Rows, each with the tier of its hidden value:
[ 161  282  -22  284 -295  261 -216 -239    1  -46 -187 -232 -248 -297
  132 -236   90 -107 -197  131  -53 -161  183   46  -26  -70  187  179
  289  229  157  319  -75 -155   85   17  -46   -7  314 -358 -194] -> E
[  65 -104   40   49 -103 -338   74   64 -136  102   41  219   -8  186
 -322  156 -329  -31  256 -334  -90  365 -195 -231   60   29   -1   -1
  -60 -198 -105 -128   38  -22   43   38   29  -19 -329  219  247] -> J
[-123  -35  241  171  129  -31  155 -456 -127  -72 -465  -22 -381   91
 -126 -150 -241 -195   52  -71  128  -47  166   84 -103 -233   66   48
  286  100  -32 -258 -139 -211  101  110 -181   61 -164 -295 -139] -> K
[ 333  282 -161    2  -36  265  -19  165   74  127  244 -115  -37  -72
  236  349  183   88 -163  253   49  136  -95  200    1 -117  153  240
 -255 -204  423   66  -30  183  -26   97   34  196  267  348 -167] -> L
[  24  129   64  307   64  320  204 -402  -30 -183 -252    7 -373   76
   62  280  -66 -109   -8   90  422  -18  141  531 -288 -302   96  224
  -92 -179  421  -87 -290    9 -142  133 -149  331  -25 -112 -356] -> L
[ -77  150  232  136  412  439  238 -467  -48  -58 -403 -142 -424   37
  212  108   10  -72  -73  269  394 -147  215  376 -115 -353  168  223
   36   -3  412 -210 -155  -20    9   96 -193  287   92  -76 -365] -> V
[ 220   -7 -144 -127   64   90  -86  128  -50  100   76 -159  -89  -91
  325   65  133  197 -200  195 -150   94   58 -255  275 -174  151   74
  -14   28  293   89  169  -96  200   30   -5  -22  318  334   67] -> K
[  30 -136  176 -199  178 -254   80 -128 -136  -68  -60  -13  -93  141
  -52  201 -147  -17  -54  -25   87  101   58   10   -1 -111  -56 -179
   33 -129   77 -597  -32  -42   92  180  -64  152  -41  154  182] -> N
[ 131  187  -86  219  139  373  256  -91   15  105  -87   10 -328  104
  138  310   38   14   64  118  182  159  -69  274 -104 -310  244  419
 -215 -217  372  165  -97   62  -57   81  -72  178  -42  192 -393] -> J
[-194 -153  333  -35  239 -136  246 -299 -179  -75 -297  108 -234  286
 -211  177 -495  -66  129  -87  238  105   19  237 -149 -268  -87  -34
  -35 -281   40 -564 -350   32  162  223 -183  186 -417  -94  -72] -> L
[ 227  590  166  212  -35  333 -107 -172  119  188  -49 -221  -75 -254
   19  -75  172 -251 -116  240  111 -114  -19  241  -93  112  181  245
  128  168  172   -7   -9  157  -81    1   16  199  313  -91 -213] -> V
[  27  -12  208  235 -223 -310  -29 -361 -131 -247 -122  160  -70   53
 -385  118 -248 -264  138 -340  250   96   72  137 -213  142 -108 -194
  144  -53    0 -382  -88  -80 -206   64   -9  223 -147 -167  264] -> J
[ 412  128 -327   60 -187   69  -52  235   26   56  347    5    4  -50
  178  405  248  122  -77   28  -39  275 -111  -39   76  -19  157  160
 -248 -181  390  199  182   36 -142   20  113  116  268  504   77] -> J
[ 401  302 -230   22  -32  201   37  157  103  187  214 -149 -125  -61
  230  291  330   10 -162  220  -59  143 -108  112  -12 -122  237  288
 -130  -88  304   71  114   66  -67  103   45  121  301  357 -200] -> N
[  26  172  123  287  -98  107  -25 -385  -41  -38 -365 -123 -321 -109
  -40 -246  -59 -221  -47   10   45 -115  167   80  -94 -120  135  136
  336  225   21   34  -88 -195   57   50 -121   30   73 -361 -184] -> Q
[  18 -222   48  -98  -53 -354  -24  -70 -161   11 -173  -28 -168   72
  -86 -152 -239   -2  -28 -136 -241  118   61 -325  139 -155    7 -113
  258   63 -169 -218   22 -263  291  129  -87 -142  -99  -47  166] -> Q
[ 226  199 -174  220  -53  326  -88   60   -3  167   27  -65 -114 -171
  226   -4  138  109  -15  101  -65  122   -6 -234  253  -63  261  305
  -45   94  348  526  215  -54   35 -148   35  -18  278  276  -32] -> K
[ -71  -44  356 -208  263 -169   60 -123 -149   24  -75   18   -3  141
 -138  175 -311   -8   32   -7  159  104  -16   35   29  -46  -87 -146
  -42 -189   76 -612 -118  121  154  143  -60  192 -161  138  186] -> J
[-116  150  327  123  398  415  144 -562  -70 -126 -465 -196 -401  -30
  209    2  -18 -110 -139  295  427 -251  307  389 -112 -309  110  121
  146   81  399 -298 -197  -43   46   95 -213  306  160 -214 -306] -> K
[ -60   65  269   47   56   49  -47 -468  -90 -153 -417 -235 -327  -90
   54 -226 -103 -171 -212  142  112 -244  297  175 -105 -211   29  -52
  385  193   56 -343 -208 -184  184  175 -185  105  127 -439 -147] -> Q
[ -38 -162   97   58 -288 -359 -182  -73 -193   17 -187   32  -83  -31
 -243 -316 -404  -24   78 -278 -311  118   25 -460  181   10  -10 -106
  320  107 -272   54  -18 -256  322   23  -34 -236 -185 -239  264] -> E
[ 230  202 -121   44 -127  354 -317   73  -22   61   83 -243  -28 -343
  392  -73  168  201 -259  274 -104  -45  133 -225  305  -41  190  142
   25  130  427  446  120  -33  186  -85   34   -8  502  131   38] -> E
[ 301  -76 -252   14 -169  -68 -210  175  -84  -14  247    6   68 -135
  197  155  146  201  -84  -50 -118  217   42 -415  333   61   93  -42
  -65   27  335  246  346 -136  -10 -116  107   -8  353  483  395] -> K
[ 206  183  -65  -63   15  301 -261  153  -26  163  119 -223   37 -275
  370  -57  125  235 -221  287 -122   13   59 -301  381  -34  174  127
  -27  104  391  322  169   28  238  -88   36   -7  451  283   93] -> Q
[ -17 -181  142  105 -196 -365 -120 -322 -178 -205 -255   16 -150  -22
 -206 -200 -245 -147   -9 -254  -33    6  197 -199   18    6  -66 -239
  370  170 -122 -251    0 -310   91   60  -75  -19  -29 -253  286] -> Q
[ 298  453   -6  277 -149  277  -89 -128   90   42   75  -97  -69 -197
   35  151  232 -175  -70  105  179    6   -7  241 -117  110  165  210
   -8   45  317   97   51  108 -238  -25   63  247  316   71 -100] -> N
[ 266  233 -204  150 -140  273 -188  206   12  263  108 -112  -28 -235
  232  -96  126  149  -58  121 -239  139  -70 -375  341  -10  268  303
  -15  128  248  606  239  -35  149 -148   65 -120  307  274    0] -> Q
[  17  168  234  144  149  141  164 -446  -35 -153 -261  -72 -305   61
  -30  196  -34 -217  -50   83  384  -86  144  489 -301 -179   48   65
   69  -77  243 -442 -227   12 -125  184 -130  342    9 -174 -227] -> J
[ 189 -160 -181   -2 -205 -105 -269  141 -144  -25  137   -4   54 -155
  164  -15  -17  244  -73  -84 -196  182   84 -538  398   28   66  -84
   29   69  238  311  273 -194  153 -119   69 -106  264  317  415] -> Q
[ 137   53  -22 -243  113  121 -171  262  -67  281   85 -204   19 -135
  300  -90  -33  273 -178  255 -290   96  -35 -422  426 -132  148  112
  -14   32  182  163  119   18  430    5   -5 -131  235  304   76] -> Q
[  77  484  259  389 -112  217    8 -294   42  100 -159   11 -120  -87
 -276   -5 -129 -324  143  -40  243    6  -83  334 -238  118  106  252
   67    6   72  -10 -166  169 -157    3  -10  231  -72 -230 -204] -> J
[ -74  120  410  -47   89 -145  -65 -338  -94   20 -321 -155 -133  -49
 -171 -263 -246 -232  -87   48   31 -137  123   41  -40  -18  -38 -125
  362  172 -149 -520 -155  -56  215  141 -119   76  -15 -327   29] -> K
[  84  -83  134 -280  117 -224  -89  -20 -108   29  -28 -153  -36   -9
   80  -19  -76   36 -192  105 -113   23   88 -181  162  -91  -24 -184
  152   34   37 -453   36  -84  257  152  -52   27  147  124  204] -> K
[   9  318  460  150  -72  -91 -127 -411  -43 -106 -149  -40   22 -106
 -336  -17 -193 -361    4  -66  320 -106   73  320 -240  245 -104 -158
  200   50   15 -553 -180  136 -132   80  -11  326   19 -300  132] -> J
[ 168  580  177  357 -158  314  -43 -192  103  143  -53  -65  -86 -153
 -163   28  -36 -290   40   92  206  -14 -105  399 -233  102  131  312
    5  -13  152   62 -199  235 -142   25    3  246   53 -185 -289] -> L

Part 2:
[ -76  195  -78   94  143 -318  -20  -63   57   21 -395 -243  -31   17
   42  -66  186    7   78   81   27  147  -48 -152  197   36  199  128
 -104  159  -22   67   96 -333 -211  132  151 -137  -22 -172  -32] -> qj
[ -35  191 -261  -42  181  100  187 -123  -26  -70 -140 -143   28   96
  177  -22  -29   56  -52  -73   62  -72   10 -269   79  -22  106  -34
 -100  -28  136   19   58   44 -109  111 -122  213  147   54  145] -> Rt
[ -48  117 -128  -67   72  201  143 -159  -19  -38 -119  -31  139   94
   70   30   -9  115 -229  -91    0 -195  -56 -176  -64 -106   48 -143
 -128  -47   72 -125   13  233  -56   79 -264  162   32  110  304] -> Rt
[ -79  121 -215   77   97 -183  -12  -19    0  -16 -397  -78   51  127
   74   67  236   88    6   44   29   65 -101 -166  177   74  133  110
 -162  107 -136  162  258  -69 -114  215    9  -12  -63 -236   30] -> rl
[  28    4 -201 -196  -36  616  -38 -161 -129    1  268   81  179  -69
  -44  -84 -199  189 -211   79  -95 -130   35   70 -218 -254 -153 -161
   -8 -105   58 -283 -254  432   93  -30 -303  332  -65  271  245] -> pz
[ -63   97 -186  -15   67   42   92 -120  -77  -57 -148  -61  -11  132
  155   36   -7  110  -24   -3   75  -45   20 -208  103   23   49  -13
 -109    1   22   90   95   77  -66  125  -92  101   46  -76   89] -> qd
[ -14  152  -72  -98  112   23    8 -189  -24   65 -420  -87  151  207
   -2  -58  133  134 -182   66  -53  -50 -228 -278  266  -58  130   75
 -130  159  -94   -4   46  -36 -112  266 -142   -1 -152 -181  115] -> rl
[ -56  -61  241  -99 -189  180  -69 -184  -55   12   88   17  -56  -50
  -59  -84 -182  133 -143   91    1  -99   84   13 -137 -159  -66 -199
   -7   44   37 -252 -281  116  -16  -42  -93 -104 -122   67  171] -> qd
[ -94  -30   48   46  -56  -36 -153 -221 -126   58   23    6  -52   58
   25   34  -26  172   -6  177  -12   22   63   40   20   36 -134    3
  -48   10  -64   19  -35   45   30  -31   40 -100 -146 -154  -33] -> qj
[ -88  -70 -139   17  -87   50 -209  -66 -120   53   -4   69  -71   19
   27  110   11  183   88  163   33   97   87    8   82   68 -109   82
  -83   42 -164  151    5   16   68  122   89  -33 -122 -202 -138] -> rl
[  11  139 -174  -52   88  192  108  -96  -55 -119   68 -138   17  -46
   90 -224 -115   21  -30   81  -18   15   69  -15 -124 -153   24 -105
   22  -31  171 -197  -53  168  -87  -98 -124  258   58  162  201] -> pz
[ -82   48  138   66  -57 -268   19  -90  -30  -94 -140 -162 -235   13
  107 -149  -50    1  126  136   97  114  125  -79   60   25   80  -39
    0  118   66   -1   12 -164 -162  -39  141 -162  -21 -160    8] -> td
[  -9  185 -163 -120  149  221  166 -165   -7  -29 -118 -139   90   60
   91  -81  -76   66 -154  -70   11 -123  -33 -257   35 -128  104  -85
  -84   -3  154 -133  -84   68 -106  107 -194  199   94  141  217] -> Rt
[ -62  -28  160   -3  -91  -78 -102 -221 -125    5  -39  -24 -132  107
   42  -95  -68  131    5  216    6   42   42  -43   89   17  -87  -14
    3   92  -39  -13  -45   10  -16  -22   40 -121 -175 -227  -21] -> rl
[ -84  129 -124   81   86 -201  139  -95  -45 -116 -297 -111  -45  181
  186    5   96   56    7   14   88   -7  -16 -204  120   76  113   -7
 -121   41   10  124  263   32 -145   85  -47   26   27 -181  126] -> td
[ -96  -27   60   34 -111   75  -15  -65  -19  -77  203  -36 -134 -160
   46  -27 -160   48   14   25   56  -21  229   88 -275  -80  -74 -200
   -9  -62  128 -178 -150   99  -22 -158   16    7   52  153  135] -> Rt
[ -89  126  -66  138   78 -412   26  -24  -12  -95 -333 -205 -193   88
  160  -86  123  -14  203  133  104  198   49 -156  214  135  155  115
  -60  152  -13  184  230 -261 -193   76  202 -114    1 -304  -83] -> sg
[-178  -91  -94  250 -112 -237 -228    5  -69  -10   68   44 -138 -100
   51  204  109  129  182  141   63  151  210  233 -147  156 -146   24
  -98  -52 -147  161  159   16   48  -94  215 -138  -73 -175 -107] -> qj
[ -71   75 -415   57  127  179  129 -101 -142 -132  172   -7  -25   69
  262  100  -84  108   45  -23   74  -48  167  -71 -104   71 -116  -60
  -76 -197  113  113  183  315   53  -57 -115  362  167   62   94] -> pb
[ -86   97  230   98   28 -353   -8 -257  -66  -28 -140 -211 -191   86
  100 -183  -24   27   73  202   24  103   64  -54  112   49   21    0
   20  106   84  -31   11 -186 -149 -129  142 -212  -93 -212  -11] -> qj
[ -88 -200 -283  -95 -303  792 -372  239  122  145  329  354  403 -523
 -397  360   48  266 -330 -146 -127 -202   82  457 -719 -372 -178 -287
 -215 -169 -231 -428 -373  487  215   85 -272  167 -111  570  358] -> pb
[ -84  -50  186   39 -145 -132 -129 -128  -67  -15  -56  -28 -147   11
    2  -78  -34   96   34  193   21   74   78   29   -2   -4  -46  -46
  -12  108  -57  -48  -46  -30  -47  -36   83 -180 -162 -180    6] -> sg
[-106 -179  149   19 -266   58 -215 -117 -137    2  191  115 -167  -46
   -9   36 -139  176   46  201   42   37  191  151 -119    1 -201  -99
   -5   14  -99  -28 -129  136   86  -76   67 -142 -171 -126  -34] -> sg
[-142 -224 -320   16 -366  648 -463  468  264  145  270  343  386 -740
 -490  452  182  201 -234 -209  -98 -104  151  593 -869 -371  -93 -287
 -266 -143 -297 -438 -351  335  161  103 -121   50  -73  635  333] -> pb
[   3  188   10    0   73    5  160  -61   51 -162  -83 -224   27 -101
   28 -323  -32  -71  -87   60  -37   10   13   24 -216 -220  143 -182
   26   38  208 -355  -33   88 -213 -170 -122  132   30  201  347] -> pz
[ -35   35  188  -31  -33   92  115 -261  -98 -119  250 -122 -173  -21
  128 -237 -296   23  -43   99   19  -67  195   -8 -201 -113  -99 -239
   92  -62  277 -276 -187  165  -50 -277  -72   80   39  138  197] -> pb
[ -32  128  -50  -51   91  -29  -19 -179  -30   57 -354  -89   99  172
    8  -49  122  123 -124   93  -38  -16 -170 -219  225  -30   93   73
 -111  145  -86   10   50  -56  -99  208  -79  -30 -142 -190   72] -> rl
[-126 -139  159  109 -237 -123 -194  -50  -74  -31   65   69 -168  -64
  -11   38  -22  123   69  183   39   77  164  174 -148   30 -126  -86
  -27   40 -110  -19   -7   72   20  -96  113 -192 -164 -159    7] -> sg
[ -66 -123 -117    3 -210  388 -195   76  -24  -39  417  115   11 -360
 -104   22 -152  116  -11   78  -30   15  260  367 -508 -200 -188 -222
   -3 -131   14 -292 -247  308  101 -187  -42  144  -27  325  163] -> pz
[ -67  204 -231  210  146 -283  191   93   51 -268  -89 -264 -130 -114
  205 -186   71 -134  189   32   81  164  168   53 -200    2  154  -76
   -6  -29  197  -58  267   -1 -228 -204   85  174  189   73  183] -> pz
[-121 -298 -125  -56 -397  458 -508  153  -26  182  238  340   99 -338
 -291  342    4  305  -49   84  -18   11  156  342 -311 -132 -226  -67
 -154  -14 -358  -68 -311  189  221  183   27 -111 -226   94  -52] -> sg
[ -92  -51  176   66 -121 -162 -140 -156  -94   -8  -19  -26 -163   33
   28  -65  -33  104   54  217   12   87   92   44    8   34  -86  -24
    0   84  -55  -14  -18  -20  -19  -70  105 -168 -172 -216  -33] -> rl
[ -90  129 -286   69  158  -89  -31 -162  -92   46 -231  -73   55  160
  126  122  141  152   21   69   26   43  -44 -156  220  115   14  148
 -154    8  -87  225  189  -30  -40  163   10   43  -29 -204  -52] -> qj

Next part:
[ -82  161 -334  -20   57  -95 -115  -19 -339   96  100  238   98 -248
   62   30  292  199  338  230  184  212  259    1  133   64 -242  135
  -48  -86   40  -95  134  115  -93  150   73   34 -106 -188 -407] -> D
[   8 -201  131   62  -82   31  -45  136  171   15  -98 -208 -113  270
 -105   22  -61  -15 -233 -194  -80 -222 -243  143  257 -198   80  -83
  172  249  -63   74  -49 -193  241   49  106   17  -36  124  317] -> W
[-158  132   32   46  183 -167 -165  118 -121   35  -35  -75  147    6
 -188  -46   90   49  -16   64  119  127  176 -164 -111   -4  140   75
   56  -55 -133 -146   29   41 -147  -36 -149  -14   -8  -30 -117] -> G
[  81 -168  -49 -201 -123 -334  -46   -8  -73   43  197   31 -167  118
   57 -143  -48  -69  106  119   31 -114  -31  216  111  -98 -178   91
  -44  113   75   -9  -77    0  -27  149  136   15   31 -116 -113] -> W
[  67 -125   64 -158  -35 -251  -70    7  -26  -75  127    8 -282    6
   69 -120  -39 -154  144  227  -23 -177  -59  187   62  -56  -74   66
  -26  -20   43  -56 -105   20  -44  153  118   41   19 -120 -105] -> X
[-105  166 -293  243   83  -36 -131  -23 -263  190  -83  126  235 -106
  -65   90  258  210  103   66  141  320  215 -195   74   21   46  -26
   74  -14  -40  -50  191   61  -50  -76 -158  -68  -88  -17 -103] -> Y
[-210   99  -35   32  136   -3 -162  104 -119   15  -66   18   91  -96
  -62   31  160   69   93   48  131   81  124  -26  104   50   25   46
   51  -17  -39  -81   20  -13   -7   70   -6   18  -90  -43  -84] -> A
[ -61   -7  272   54  137  -82 -152   52   91 -112  -83 -159 -195   40
  -74  -48  -85 -223  -98  115  -54 -109 -118    9  -30  -57  287 -102
  102  -65  -70  -55 -133  -46  -12  -65 -104  -23   -6   23  199] -> S
[-116   49  -42  209  117   20 -139   68  -56   11 -178   -3   66  -49
  -66   38  161   46   79   74   38   67   85 -101   47   37  134  -27
  102  -57  -74 -103   82   17   -7    8  -87   -7  -62  -11  -14] -> G
[-229  240   42 -165  232  -95 -219    1 -228  -80  119  110  -87 -311
   52  -11  104 -100  208  295  176  125  146   55   40   98    5   43
  -58 -187   48  -81 -118   53 -122   58   -5   11 -108 -158 -184] -> S
[-383  185   18  -27  248  -70 -272   31 -195  -30  -67  143   92 -272
   50    0  160  -94  248  189  224  189  232  -33   39  236  117   21
  -26 -151   62 -114  -79   34 -124   27 -117  -41 -113 -114  -92] -> W
[-165   44  243  122  200  155 -177   91   95 -188 -206  -90 -215 -147
   -6   63   51 -183   26  139  -46 -133 -109   30  108   41  265 -121
  124 -131  -46  -63  -99  -65   85   24  -18   29 -105   22  185] -> S
[ -69   49    5 -250    4 -269 -111   49 -150  117  259  -56   20  120
  -97  -69  -60   24 -124  -31  149   63   10  125  113 -165 -103   67
   -9  172   -4   48 -104  -70  -16   14   54  -23  -28  -38  -19] -> X
[ 237 -210  196 -151  -69 -342   -7   39   96 -115  150 -164 -401  180
  -44 -186 -164 -206  -25  217 -149 -318 -178  160  -62 -207    9   62
   18    2  -61  -77 -123   19  -62  109   96   56  110  -68  -48] -> X
[ 278 -135  -99   55 -105 -169   58   97  -10   14   54 -109 -161  155
 -127  -59   78  147   14  111 -117 -186  -50   18   26 -236 -140  127
   81   47 -148 -100  139   46   -1  161  144  103   60  -46 -224] -> D
[-185   55 -134 -170    2  -19 -163  -66 -199   49  136  209  -78 -196
  200   41  103  -35  222  118  176   89   14  267  359   55 -190  -27
  -49   55  195   83 -102  -61  100  130  159  -13 -171 -128  -23] -> X
[-140  134  -27 -256  136 -192 -166    6 -238  -83  197  161 -155 -290
  105  -63  118  -76  318  345  154   34  156  134   61   92 -155  141
 -104 -160   81 -105 -101   84 -140  184  111   57  -74 -215 -331] -> X
[ -83   93 -235  240   84  143 -107   23 -157   22 -170  145   36 -230
   41  126  316  162  261  162   53  105  127  -62  184   78  -31   -3
   81 -101  -14  -91  178   51   46  108   28   39 -133  -65 -165] -> D
[-416  233 -170   48  206  114 -260   29 -263   49 -101  230  211 -333
   90  110  296   85  294   98  271  280  257   -7  226  239  -18    3
   -3  -82   95  -53   23    0    0   71  -27  -25 -207 -109 -116] -> A
[ 141    9  100 -221   26 -341  -83  -69 -102  -72  276  -24 -316  -14
   26 -164 -114 -193   64  323   -5  -76  -55  147  -66 -145  -40   36
  -62  -92   13  -49 -152   75 -140   36   38   12   46 -158 -149] -> S
[-146  161 -300  329   74  122 -129    1 -214  205 -175  104  267  -97
  -71  172  291  253   38  -42  125  312  153 -183  192   10   80  -96
  136   48  -43    4  216  -12   71  -90 -140  -67 -143   52   29] -> Y
[ -81  177  116 -182  206 -232 -180  -16 -175 -119  171   39 -197 -223
   13 -102   11 -176  169  372   93   41  100   34 -104   23   50   59
  -66 -227    0 -123 -143  103 -202   34  -37   16  -20 -174 -219] -> S
[  35 -203  180  220  -10 -122  -79   91  190   -4 -208 -224  -64  302
 -143  -74  -87 -116 -180  -70 -117 -155 -143  -46  -21 -117  300 -102
  168   97 -119  -56  -13  -72   47  -76 -134  -44   58  100  278] -> A
[-131  178  -56  468  220  121 -136  123  -71   89 -332 -112  241  -21
 -274  146  238  184 -127  -35   19  218  139 -395  -65  -19  376  -96
  230  -60 -233 -117  217   10  -22 -182 -303  -53  -60  145  101] -> Y
[  30 -212 -114 -134 -248 -105  -27    5  -13  201  156  -29  -30  295
   37    2  -79   63 -158 -240   58  -66 -208  325  440 -237 -216  -62
   64  415  114  212  -65 -211  273   81  216  -35  -75   39  244] -> W
[ -26 -101   59  247  -23  103  -61  159  133   99 -205 -245   95  298
 -217   76   13  118 -312 -280  -50  -66 -162  -36  193 -206  179 -120
  234  243 -153   45   70 -174  223  -60  -25  -16  -50  173  330] -> G
[ 312 -221  -46  217 -167 -181   64   69   99  121  -49 -231  -63  401
 -214  -52  -42  119 -244  -89 -170 -142 -165  -53   17 -337   62  -29
  177  197 -184  -17  146  -33   73  -35  -19    0   94   96   99] -> D
[ -34   44  -94   84  113 -100 -114   37 -136  -71  -66   97  -76 -191
   23  -32  209   17  313  306   30    5  167  -52  -29   90  -14  104
    5 -201  -39 -192   83  133 -128  146    4   60  -27 -149 -312] -> G
[-209    1 -168 -140  -45  -54 -159  -49 -184  120  106  193   31  -85
  168   32   93    9  167    5  197  117   31  249  377   48 -184  -26
  -31  151  196  106  -78  -93  120  108  131  -42 -155  -91   32] -> W
[ -28 -166  -74  -85 -120 -176  -91  -41  -47   73   74   78 -100   83
  123  -61  -13  -78  110   36   57  -52  -64  231  245  -29 -110  -20
   -4  150  135   55  -78  -64   80  102  103  -32  -43  -69   61] -> W
[-163   84 -318  149   -1   43 -149  -61 -230  198  -53  200  207  -93
   81  102  225  167  160   -9  178  271  127   24  295   50  -89  -72
   44   87   98   46  113  -25   90    4  -18  -70 -157  -53  -10] -> D
